Here is a tiny trained network, its code and every weight. The questions are about switching its units off for an input and a class, where a switched-off unit gives its printed mean instead of its output.

import numpy as np


def w(rows, s, z=0):
    codes = np.array(rows[::2]) - 128.0
    scale = np.full(codes.shape[1], s)
    scale[-1] = z or s
    return codes * scale


def f(y):
    return y / 2 * (1 + np.tanh(0.7978845608 * (y + 0.044715 * y**3)))


def log_softmax(a):
    a = a - a.max(-1, keepdims=True)
    return a - np.log(np.exp(a).sum(-1, keepdims=True))


def net(x, mask):
    res = np.array(x, float).reshape(1, 6) / 4 @ E
    y = f(res @ A[0][:, :-1].T + A[0][:, -1])
    res = res + np.where(mask, y, B[0][:, -1]) @ B[0][:, :-1]
    return log_softmax(res[-1] @ U[:, :-1].T + U[:, -1])


A, B = {}, {}
E = w([
[132,126,135,119,135,128],'x0',
[126,121,118,139,124,120],'x1',
[100,130,147,212,223,209],'x2',
[128,126,120,143,124,121],'x3',
[121,52,55,63,32,206],'x4',
[252,206,114,169,108,193],'x5',
],0.014)
A[0] = w([
[17,75,121,70,133,73,229],'neuron 1',
[187,204,198,148,149,2,156],'neuron 2',
[154,206,144,178,99,168,254],'neuron 3',
[7,112,198,199,235,100,155],'neuron 4',
[207,105,130,111,106,159,127],'neuron 5',
[127,89,143,179,170,238,97],'neuron 6',
],0.01,0.0074)
B[0] = w([
[171,63,127,166,185,152,255],'neuron 1',
[132,27,134,148,173,122,225],'neuron 2',
[150,59,157,77,107,108,209],'neuron 3',
[103,250,111,117,75,97,255],'neuron 4',
[71,197,116,123,104,119,167],'neuron 5',
[47,45,103,141,188,138,196],'neuron 6',
],0.013,0.019)
U = w([
[148,117,141,181,184,118,227],'0',
[143,64,145,116,89,108,2],'1',
[142,251,140,112,8,108,146],'2',
],0.012,0.0023)

Each question gives the input, the list of numbers given to net, and the class t.
The units are the neurons (one row each of A and B). Each row of codes is followed by its name. A weight is (code - 128) times the scale printed after its matrix; where a second scale follows, it is the last column's (A, B and U).
mask holds one flag per neuron, in row order. A switched-off neuron (its flag False) gives its mean, the last column of its row in B, instead of its output. The means were averaged over made-up inputs and are rounded, as every weight is.
A unit's drop is (log p(t) with every unit on - log p(t) with that unit switched off) / (log p(t) with every unit on - log p(t) with every unit switched off).
The circuit of an input: a set's keep is (log p(t) with only the set's units on - log p(t) with every unit switched off) / (log p(t) with every unit on - log p(t) with every unit switched off). Starting from all 6 units, units are removed one at a time, each time the one whose removal leaves the highest keep (on an exact tie, the one counted first), for as long as the keep stays at least 0.8.
units of the circuit, in order: the units of the circuit, biggest drop first
top k neurons: the k neurons with the biggest drops, biggest first
drop of u: that unit's drop, to one decimal
input [-5,-7,-7,0,-5,8], class 1: top neuron => neuron 2
input [2,1,0,4,0,1], class 1: units of the circuit, in order => neuron 4; neuron 1
input [-4,-1,7,4,8,8], class 1: top 2 neurons => neuron 3; neuron 1
input [5,-4,-7,3,0,-8], class 0: top 2 neurons => neuron 1; neuron 3
input [-2,5,1,1,-5,-4], class 2: top 2 neurons => neuron 4; neuron 6
input [7,-6,3,-8,7,-3], class 0: top 2 neurons => neuron 3; neuron 1
input [-2,-1,1,8,7,-5], class 0: top 2 neurons => neuron 1; neuron 3
input [0,1,-6,-1,-8,1], class 1: units of the circuit, in order => neuron 1; neuron 2; neuron 6
input [5,5,6,6,-8,0], class 2: top 2 neurons => neuron 4; neuron 1
input [2,-8,-2,2,2,5], class 2: top 2 neurons => neuron 2; neuron 1
input [0,8,1,5,-7,-4], class 2: top 2 neurons => neuron 4; neuron 6
input [3,4,7,5,3,1], class 1: top 2 neurons => neuron 1; neuron 3
input [-8,5,2,-1,6,-2], class 0: top 2 neurons => neuron 3; neuron 1
input [1,-3,-6,-5,-4,7], class 1: units of the circuit, in order => neuron 3
input [-3,4,0,-7,-2,5], class 1: top 3 neurons => neuron 3; neuron 4; neuron 1
input [1,3,-5,-6,2,4], class 2: top 2 neurons => neuron 1; neuron 2
input [-6,-1,-3,0,-1,8], class 1: top 2 neurons => neuron 4; neuron 3
input [7,-8,-3,0,-1,5], class 1: top 2 neurons => neuron 4; neuron 3
input [3,-4,-3,5,3,3], class 2: drop of neuron 2 => 0.2
input [-1,5,4,0,-4,0], class 2: units of the circuit, in order => neuron 4
input [6,4,4,-8,-4,-1], class 2: drop of neuron 4 => 0.8
input [-7,4,3,1,-7,-5], class 2: drop of neuron 2 => 0.0
input [-1,6,6,-3,8,-8], class 0: drop of neuron 1 => 0.3
